Below are the code and all the weights of a small trained network. Each question names an input and a class and asks about switching units off, where a switched-off unit gives its printed mean instead of its output.

import numpy as np


def w(rows, s, z=0):
    codes = np.array(rows[::2]) - 128.0
    scale = np.full(codes.shape[1], s)
    scale[-1] = z or s
    return codes * scale


def norm(h):
    return h / np.sqrt((h * h).mean(-1, keepdims=True) + 1e-5)


def f(y):
    return np.maximum(y, 0)


def log_softmax(a):
    a = a - a.max(-1, keepdims=True)
    return a - np.log(np.exp(a).sum(-1, keepdims=True))


def net(x, mask):
    res = np.array(x, float).reshape(1, 3) / 4 @ E
    u = 0
    for l in range(2):
        y = f(norm(res) @ A[l][:, :-1].T + A[l][:, -1])
        res = res + np.where(mask[u : u + 4], y, B[l][:, -1]) @ B[l][:, :-1]
        u += 4
    return log_softmax(norm(res)[-1] @ U[:, :-1].T + U[:, -1])


A, B = {}, {}
E = w([
[100,167,124,168,8],'x0',
[2,191,12,104,99],'x1',
[203,205,128,140,119],'x2',
],0.0029)
A[0] = w([
[211,234,82,99,183,72],'L0N0',
[220,152,113,62,144,247],'L0N1',
[117,100,78,198,4,141],'L0N2',
[187,84,50,211,48,62],'L0N3',
],0.0041,0.0015)
B[0] = w([
[38,88,81,198,35,209],'L0N0',
[145,166,35,179,76,244],'L0N1',
[194,46,107,104,197,254],'L0N2',
[127,43,84,195,254,183],'L0N3',
],0.0054,0.0024)
A[1] = w([
[75,210,94,2,96,239],'L1N0',
[90,76,161,57,179,138],'L1N1',
[91,96,131,38,95,166],'L1N2',
[201,105,184,165,179,248],'L1N3',
],0.0054,0.0017)
B[1] = w([
[223,92,212,65,179,199],'L1N0',
[134,204,2,233,15,188],'L1N1',
[204,211,180,161,82,168],'L1N2',
[140,162,85,54,108,253],'L1N3',
],0.0063,0.0044)
U = w([
[172,119,59,115,145,211],'0',
[125,192,83,176,73,176],'1',
[205,157,183,2,159,195],'2',
[115,152,101,149,131,64],'3',
[68,111,180,133,201,1],'4',
[52,131,229,135,174,2],'5',
[89,108,228,144,221,24],'6',
[50,108,234,151,216,35],'7',
],0.0094,0.004)

Each question gives the input, the list of numbers given to net, and the class t.
The units are the neurons (one row each of A and B). Each row of codes is followed by its name. A weight is (code - 128) times the scale printed after its matrix; where a second scale follows, it is the last column's (A, B and U).
mask holds one flag per neuron, layer by layer. A switched-off neuron (its flag False) gives its mean, the last column of its row in B, instead of its output. The means were averaged over made-up inputs and are rounded, as every weight is.
A unit's drop is (log p(t) with every unit on - log p(t) with that unit switched off) / (log p(t) with every unit on - log p(t) with every unit switched off).
The circuit of an input: a set's keep is (log p(t) with only the set's units on - log p(t) with every unit switched off) / (log p(t) with every unit on - log p(t) with every unit switched off). Starting from all 8 units, units are removed one at a time, each time the one whose removal leaves the highest keep (on an exact tie, the one counted first), for as long as the keep stays at least 0.8.
units of the circuit, in order: the units of the circuit, biggest drop first
unit that matters most: the unit with the biggest drop
k most important neurons: the k neurons with the biggest drops, biggest first
top k neurons in layer l: the k neurons of layer l with the biggest drops, biggest first
drop of u: that unit's drop, to one decimal
input [-1,4,3], class 2: unit that matters most -> L1N0
input [7,5,0], class 0: top 2 neurons in layer 0 -> (L0N2, L0N3)
input [6,7,-2], class 2: 4 most important neurons -> (L1N0, L1N1, L0N0, L0N1)
input [-2,-4,-5], class 1: units of the circuit, in order -> (L1N1, L1N0)
input [2,4,2], class 2: units of the circuit, in order -> (L1N0, L1N1)
input [-2,7,4], class 2: units of the circuit, in order -> (L1N0, L1N1)
input [-7,0,8], class 1: units of the circuit, in order -> (L0N0, L0N2)
input [6,1,3], class 0: 2 most important neurons -> (L0N2, L1N0)
input [7,8,-4], class 2: 4 most important neurons -> (L1N0, L1N1, L0N0, L0N1)
input [-3,-5,-8], class 1: top 2 neurons in layer 1 -> (L1N1, L1N0)
input [8,2,3], class 0: 2 most important neurons -> (L0N2, L0N3)
input [7,-3,-2], class 0: units of the circuit, in order -> (L0N3, L0N2)
input [7,-3,-4], class 0: units of the circuit, in order -> (L0N2, L0N3)
input [-3,0,5], class 1: unit that matters most -> L0N0
input [-1,-4,-6], class 1: top 2 neurons in layer 1 -> (L1N1, L1N0)
input [-5,7,-6], class 2: units of the circuit, in order -> (L1N0, L0N3)
input [4,8,-7], class 2: units of the circuit, in order -> (L1N0, L0N0, L1N1)
input [8,2,-1], class 0: units of the circuit, in order -> (L0N2, L1N1)
input [-6,-6,-7], class 1: 2 most important neurons -> (L1N1, L1N0)
input [6,4,1], class 0: top neuron in layer 1 -> (L1N1)
input [6,2,2], class 0: 2 most important neurons -> (L0N2, L1N1)
input [5,-1,-1], class 0: 2 most important neurons -> (L0N3, L1N0)
input [-1,-1,7], class 1: top 2 neurons in layer 0 -> (L0N0, L0N2)
input [-4,3,-8], class 1: 2 most important neurons -> (L1N1, L1N2)
input [1,8,-3], class 2: drop of L0N3 -> 0.1
input [2,4,-3], class 2: drop of L0N0 -> 0.2
